Here is a tiny trained network, its code and every weight. The questions are about switching its units off for an input and a class, where a switched-off unit gives its printed mean instead of its output.

import numpy as np


def w(rows, s, z=0):
    codes = np.array(rows[::2]) - 128.0
    scale = np.full(codes.shape[1], s)
    scale[-1] = z or s
    return codes * scale


def f(y):
    return np.maximum(y, 0)


def log_softmax(a):
    a = a - a.max(-1, keepdims=True)
    return a - np.log(np.exp(a).sum(-1, keepdims=True))


def net(x, mask):
    res = np.array(x, float).reshape(1, 7) / 4 @ E
    y = f(res @ A[0][:, :-1].T + A[0][:, -1])
    res = res + np.where(mask, y, B[0][:, -1]) @ B[0][:, :-1]
    return log_softmax(res[-1] @ U[:, :-1].T + U[:, -1])


A, B = {}, {}
E = w([
[127,128,127,125,124],'x0',
[87,184,59,190,109],'x1',
[131,126,132,130,127],'x2',
[85,47,105,163,158],'x3',
[129,127,127,127,126],'x4',
[94,98,159,96,12],'x5',
[84,132,229,159,162],'x6',
],0.011)
A[0] = w([
[193,125,176,63,146,114],'N0',
[120,137,216,141,143,90],'N1',
[174,131,64,93,158,107],'N2',
[134,87,182,66,166,85],'N3',
[166,190,141,116,142,139],'N4',
[142,51,98,168,158,124],'N5',
[115,188,114,146,156,94],'N6',
[165,170,148,64,53,56],'N7',
[176,124,89,140,249,2],'N8',
[201,152,148,142,122,120],'N9',
[158,229,145,124,77,123],'N10',
[68,75,132,136,124,160],'N11',
[46,159,174,113,195,145],'N12',
[63,196,160,156,132,199],'N13',
[120,96,135,146,82,28],'N14',
[161,106,60,83,133,126],'N15',
[92,135,191,131,44,60],'N16',
[88,96,94,143,163,105],'N17',
[114,92,77,44,81,46],'N18',
[152,153,125,125,151,67],'N19',
[182,174,134,121,232,68],'N20',
[150,82,118,172,150,163],'N21',
[214,58,140,46,163,77],'N22',
[135,30,90,154,105,82],'N23',
],0.012,0.0037)
B[0] = w([
[73,151,61,121,137,233],'N0',
[192,138,135,173,174,217],'N1',
[225,139,155,190,98,216],'N2',
[128,142,2,120,63,224],'N3',
[92,72,110,102,212,198],'N4',
[99,126,131,104,198,211],'N5',
[70,100,102,138,96,184],'N6',
[128,54,174,132,148,234],'N7',
[58,112,208,172,79,246],'N8',
[105,120,139,133,173,181],'N9',
[85,59,92,111,225,234],'N10',
[146,121,140,69,169,212],'N11',
[236,141,101,159,103,224],'N12',
[182,139,55,122,123,219],'N13',
[67,123,161,128,112,166],'N14',
[199,150,170,119,160,222],'N15',
[109,137,182,166,127,232],'N16',
[106,122,110,106,176,188],'N17',
[170,141,188,141,79,223],'N18',
[83,115,157,136,149,156],'N19',
[84,114,219,123,69,245],'N20',
[121,145,115,109,146,190],'N21',
[128,141,54,110,70,254],'N22',
[129,107,149,123,157,215],'N23',
],0.0083,0.0077)
U = w([
[100,120,229,158,69,35],'0',
[152,114,140,138,110,252],'1',
[119,114,151,69,190,45],'2',
[253,162,168,175,99,30],'3',
[103,135,50,148,63,70],'4',
[144,161,165,105,124,253],'5',
[144,154,165,105,124,203],'6',
],0.012,0.0051)

Each question gives the input, the list of numbers given to net, and the class t.
The units are the neurons (one row each of A and B). Each row of codes is followed by its name. A weight is (code - 128) times the scale printed after its matrix; where a second scale follows, it is the last column's (A, B and U).
mask holds one flag per neuron, in row order. A switched-off neuron (its flag False) gives its mean, the last column of its row in B, instead of its output. The means were averaged over made-up inputs and are rounded, as every weight is.
A unit's drop is (log p(t) with every unit on - log p(t) with that unit switched off) / (log p(t) with every unit on - log p(t) with every unit switched off).
The circuit of an input: a set's keep is (log p(t) with only the set's units on - log p(t) with every unit switched off) / (log p(t) with every unit on - log p(t) with every unit switched off). Starting from the 12 units with the biggest drops (on a tie, the unit counted first), units are removed one at a time, each time the one whose removal leaves the highest keep (on an exact tie, the one counted first), for as long as the keep stays at least 0.8.
units of the circuit, in order: the units of the circuit, biggest drop first
unit that matters most: the unit with the biggest drop
k most important neurons: the k neurons with the biggest drops, biggest first
drop of u: that unit's drop, to one decimal
input [-5,1,-1,-6,7,1,-8], class 3: unit that matters most => N2
input [7,7,3,-4,0,-8,1], class 0: 2 most important neurons => (N20, N8)
input [6,6,2,1,4,-5,5], class 4: 2 most important neurons => (N13, N6)
input [5,3,-2,-8,5,0,-5], class 2: units of the circuit, in order => (N10, N4)
input [0,7,-1,4,3,7,-1], class 0: units of the circuit, in order => (N3, N16)
input [-1,2,1,8,3,7,0], class 2: 3 most important neurons => (N11, N8, N20)
input [-3,-7,1,2,3,2,-4], class 4: units of the circuit, in order => (N22, N3)
input [4,5,-4,-4,-1,-3,3], class 4: units of the circuit, in order => (N6, N13)
input [-2,5,-6,5,3,5,8], class 3: units of the circuit, in order => (N12, N13, N1)
input [7,-7,-7,1,2,-5,4], class 4: units of the circuit, in order => (N3, N22)
input [-5,2,1,5,0,7,-8], class 3: units of the circuit, in order => (N18, N15)
input [-7,3,8,7,-3,-5,-6], class 5: 3 most important neurons => (N2, N10, N8)
input [-1,3,1,-7,-5,-8,5], class 0: 2 most important neurons => (N20, N8)
input [-4,3,7,-7,1,5,7], class 2: units of the circuit, in order => (N10)
input [-5,-1,-6,-7,1,2,7], class 2: 3 most important neurons => (N10, N4, N2)
input [5,5,4,-4,2,1,7], class 3: units of the circuit, in order => (N12, N13)
input [8,-4,7,7,-5,-8,7], class 0: 3 most important neurons => (N8, N20, N10)
input [5,-5,-5,-6,2,6,7], class 3: 2 most important neurons => (N1, N12)
input [6,-3,-5,-2,-2,5,-6], class 3: 4 most important neurons => (N18, N8, N15, N20)
input [-2,-7,4,-3,2,-7,-2], class 0: unit that matters most => N20
input [-2,-6,8,1,-2,7,6], class 5: 2 most important neurons => (N8, N3)
input [2,-7,3,4,3,-6,-5], class 4: 3 most important neurons => (N22, N3, N0)
input [7,4,-3,-6,-8,6,8], class 1: 2 most important neurons => (N10, N13)
input [2,1,5,-5,7,-8,-2], class 0: drop of N8 => 0.2
